Here is a tiny trained network, its code and every weight. The questions are about switching its units off for an input and a target symbol, where a switched-off unit gives its printed mean instead of its output.

import numpy as np


def w(rows, s, z=0):
    codes = np.array(rows[::2]) - 128.0
    scale = np.full(codes.shape[1], s)
    scale[-1] = z or s
    return codes * scale


def norm(h):
    return h / np.sqrt((h * h).mean(-1, keepdims=True) + 1e-5)


def f(y):
    return y / 2 * (1 + np.tanh(0.7978845608 * (y + 0.044715 * y**3)))


def softmax(a):
    e = np.exp(a - a.max(-1, keepdims=True))
    return e / e.sum(-1, keepdims=True)


def log_softmax(a):
    a = a - a.max(-1, keepdims=True)
    return a - np.log(np.exp(a).sum(-1, keepdims=True))


def net(x, mask):
    ids = ['αγδεζηθλμξπφψω'.index(c) for c in x.split()]
    T = len(ids)
    res = E[ids] + P[:T]
    u = 0
    for l in range(2):
        q, k, v = (norm(res) @ M[l].T for M in (Q, K, V))
        z = softmax(np.where(np.tri(T) > 0, q @ k.T / 2**0.5, -1e9)) @ v
        res = res + np.where(mask[u], z, O[l][:, -1]) @ O[l][:, :-1]
        u += 1
        y = f(norm(res) @ A[l][:, :-1].T + A[l][:, -1])
        res = res + np.where(mask[u : u + 12], y, B[l][:, -1]) @ B[l][:, :-1]
        u += 12
    return log_softmax(norm(res)[-1] @ U[:, :-1].T + U[:, -1])


Q, K, V, O, A, B = {}, {}, {}, {}, {}, {}
E = w([
[177,194,116],'α',
[166,217,180],'γ',
[168,113,119],'δ',
[169,96,159],'ε',
[128,197,143],'ζ',
[183,248,19],'η',
[96,149,59],'θ',
[130,156,181],'λ',
[115,76,108],'μ',
[164,56,118],'ξ',
[139,131,228],'π',
[170,162,23],'φ',
[188,168,100],'ψ',
[176,186,218],'ω',
],0.016)
P = w([
[166,74,201],'0',
[124,219,116],'1',
[74,107,38],'2',
[98,147,124],'3',
[142,122,161],'4',
[63,118,190],'5',
[254,135,195],'6',
],0.0085)
Q[0] = w([
[242,247,139],'L0H0',
[65,94,126],'L0H0',
],0.012)
K[0] = w([
[228,132,254],'L0H0',
[34,141,61],'L0H0',
],0.011)
V[0] = w([
[192,103,221],'L0H0',
[247,94,190],'L0H0',
],0.013)
O[0] = w([
[106,85,184,218],'L0H0',
[38,142,252,254],'L0H0',
],0.011,0.0081)
A[0] = w([
[146,164,128,65],'L0N0',
[124,124,147,5],'L0N1',
[162,78,112,138],'L0N2',
[136,111,134,142],'L0N3',
[187,137,113,37],'L0N4',
[170,91,133,111],'L0N5',
[98,145,119,120],'L0N6',
[64,165,115,118],'L0N7',
[254,147,89,57],'L0N8',
[175,4,106,111],'L0N9',
[66,184,156,79],'L0N10',
[91,173,163,114],'L0N11',
],0.016,0.0017)
B[0] = w([
[167,134,88,137],'L0N0',
[130,108,113,136],'L0N1',
[74,73,143,128],'L0N2',
[124,94,127,127],'L0N3',
[94,163,62,145],'L0N4',
[87,80,132,122],'L0N5',
[167,156,165,141],'L0N6',
[212,175,223,172],'L0N7',
[79,143,10,217],'L0N8',
[51,13,186,143],'L0N9',
[138,200,123,255],'L0N10',
[121,155,116,243],'L0N11',
],0.014,0.0071)
Q[1] = w([
[113,143,251],'L1H0',
[148,124,71],'L1H0',
],0.024)
K[1] = w([
[186,85,251],'L1H0',
[126,143,80],'L1H0',
],0.021)
V[1] = w([
[186,252,168],'L1H0',
[175,139,182],'L1H0',
],0.024)
O[1] = w([
[32,249,90,255],'L1H0',
[48,125,94,183],'L1H0',
],0.021,0.0084)
A[1] = w([
[125,109,232,255],'L1N0',
[7,146,164,52],'L1N1',
[216,99,88,74],'L1N2',
[103,31,152,120],'L1N3',
[207,154,157,114],'L1N4',
[204,247,192,149],'L1N5',
[19,136,163,52],'L1N6',
[111,170,70,120],'L1N7',
[98,170,180,156],'L1N8',
[145,179,141,118],'L1N9',
[168,94,203,115],'L1N10',
[62,78,78,126],'L1N11',
],0.015,0.0042)
B[1] = w([
[115,35,78,185],'L1N0',
[222,137,184,246],'L1N1',
[205,176,187,166],'L1N2',
[115,98,29,141],'L1N3',
[180,195,108,138],'L1N4',
[70,43,20,206],'L1N5',
[194,113,162,224],'L1N6',
[3,98,161,179],'L1N7',
[109,92,168,210],'L1N8',
[87,115,105,156],'L1N9',
[156,114,51,141],'L1N10',
[164,82,50,139],'L1N11',
],0.021,0.011)
U = w([
[105,171,126,221],'α',
[69,125,111,51],'γ',
[155,106,205,4],'δ',
[126,63,197,252],'ε',
[94,139,112,14],'ζ',
[67,183,2,160],'η',
[168,184,94,199],'θ',
[129,117,170,105],'λ',
[121,66,95,31],'μ',
[82,12,80,53],'ξ',
[136,101,187,26],'π',
[152,187,104,125],'φ',
[106,144,133,250],'ψ',
[100,120,161,32],'ω',
],0.012,0.0037)

Each question gives the input, a string of symbols that net reads in full, and the target symbol t.
The units are the heads (2 rows each of Q, K, V and O) and the neurons (one row each of A and B). Each row of codes is followed by its name. A weight is (code - 128) times the scale printed after its matrix; where a second scale follows, it is the last column's (O, A, B and U).
mask holds one flag per unit, layer by layer, with each layer's heads first. A switched-off unit (its flag False) gives its mean, the last column of its rows in O or B, instead of its output. The means were averaged over made-up inputs and are rounded, as every weight is.
A unit's drop is (log p(t) with every unit on - log p(t) with that unit switched off) / (log p(t) with every unit on - log p(t) with every unit switched off).
The circuit of an input: a set's keep is (log p(t) with only the set's units on - log p(t) with every unit switched off) / (log p(t) with every unit on - log p(t) with every unit switched off). Starting from the 12 units with the biggest drops (on a tie, the unit counted first), units are removed one at a time, each time the one whose removal leaves the highest keep (on an exact tie, the one counted first), for as long as the keep stays at least 0.8.
units of the circuit, in order: the units of the circuit, biggest drop first
top k neurons: the k neurons with the biggest drops, biggest first
k most important neurons of layer l: the k neurons of layer l with the biggest drops, biggest first
drop when u is switched off: that unit's drop, to one decimal
input φ η η λ ε π η, target ε: units of the circuit, in order	[L0H0, L0N7, L1H0]
input θ α φ α ε ζ φ, target ε: units of the circuit, in order	[L0H0]
input θ φ φ ψ ψ π, target θ: top 2 neurons	[L0N10, L0N8]
input η ε ε, target ε: units of the circuit, in order	[L0N10, L0N9, L1H0]
input ξ α ω η, target ξ: units of the circuit, in order	[L1H0, L1N5, L0N7]
input η η φ, target θ: top 2 neurons	[L0N10, L1N2]
input ξ η α λ ψ ε, target ξ: top 2 neurons	[L0N9, L0N2]
input φ μ η, target θ: top 4 neurons	[L0N8, L0N10, L0N7, L1N2]
input ξ ε γ φ, target ξ: top 2 neurons	[L0N7, L0N10]
input ξ ε α ζ, target ξ: 2 most important neurons of layer 0	[L0N7, L0N10]
input ξ α ζ θ α φ, target ξ: top 3 neurons	[L0N7, L0N8, L1N0]
input η η η η ψ ξ, target η: top 2 neurons	[L1N8, L1N0]
input η λ η γ ε γ θ, target ε: 2 most important neurons of layer 0	[L0N7, L0N10]
input η α η λ, target η: units of the circuit, in order	[L0H0]
input φ λ θ φ η η ξ, target ξ: drop when L1N1 is switched off	0.2
input ε α γ, target ε: drop when L0N8 is switched off	0.0
input ε λ μ α, target ε: drop when L0H0 is switched off	0.7
